Rows made from a few directions (up to rounding), then cut rows with their ends
Made from 2 directions:
[-12 -6 -9 -10 28 -10]
[-6 -25 -16 -37 11 -17]
[-15 26 6 36 38 5]
Cut rows and their ends:
[1 8] -> [5 12 -1 5]
[-7 8] -> [1 11 17 0]

Made from 2 directions:
[-12 -15 -13 16 7 3]
[1 -7 -23 24 0 6]
[-4 0 11 -11 2 -3]
[18 30 42 -46 -10 -11]
Cut rows and their ends:
[-17 -18 -8 12 9] -> [2]
[8 6 -4 2 -4] -> [1]
[-41 -28 24 -17 22] -> [-6]
[11 5 -13 11 -6] -> [3]
[-14 -11 3 0 8] -> [-1]
[11 5 -12 10 -6] -> [3]
[5 3 -3 2 -2] -> [1]

Made from 2 directions:
[2 -10 -4 4 4 0]
[-1 -40 -5 10 4 2]
[-16 -3 20 -6 -23 6]
[-11 18 17 -9 -18 3]
Cut rows and their ends:
[3 38] -> [2 -8 0 -3]
[-1 5] -> [2 -2 -2 0]
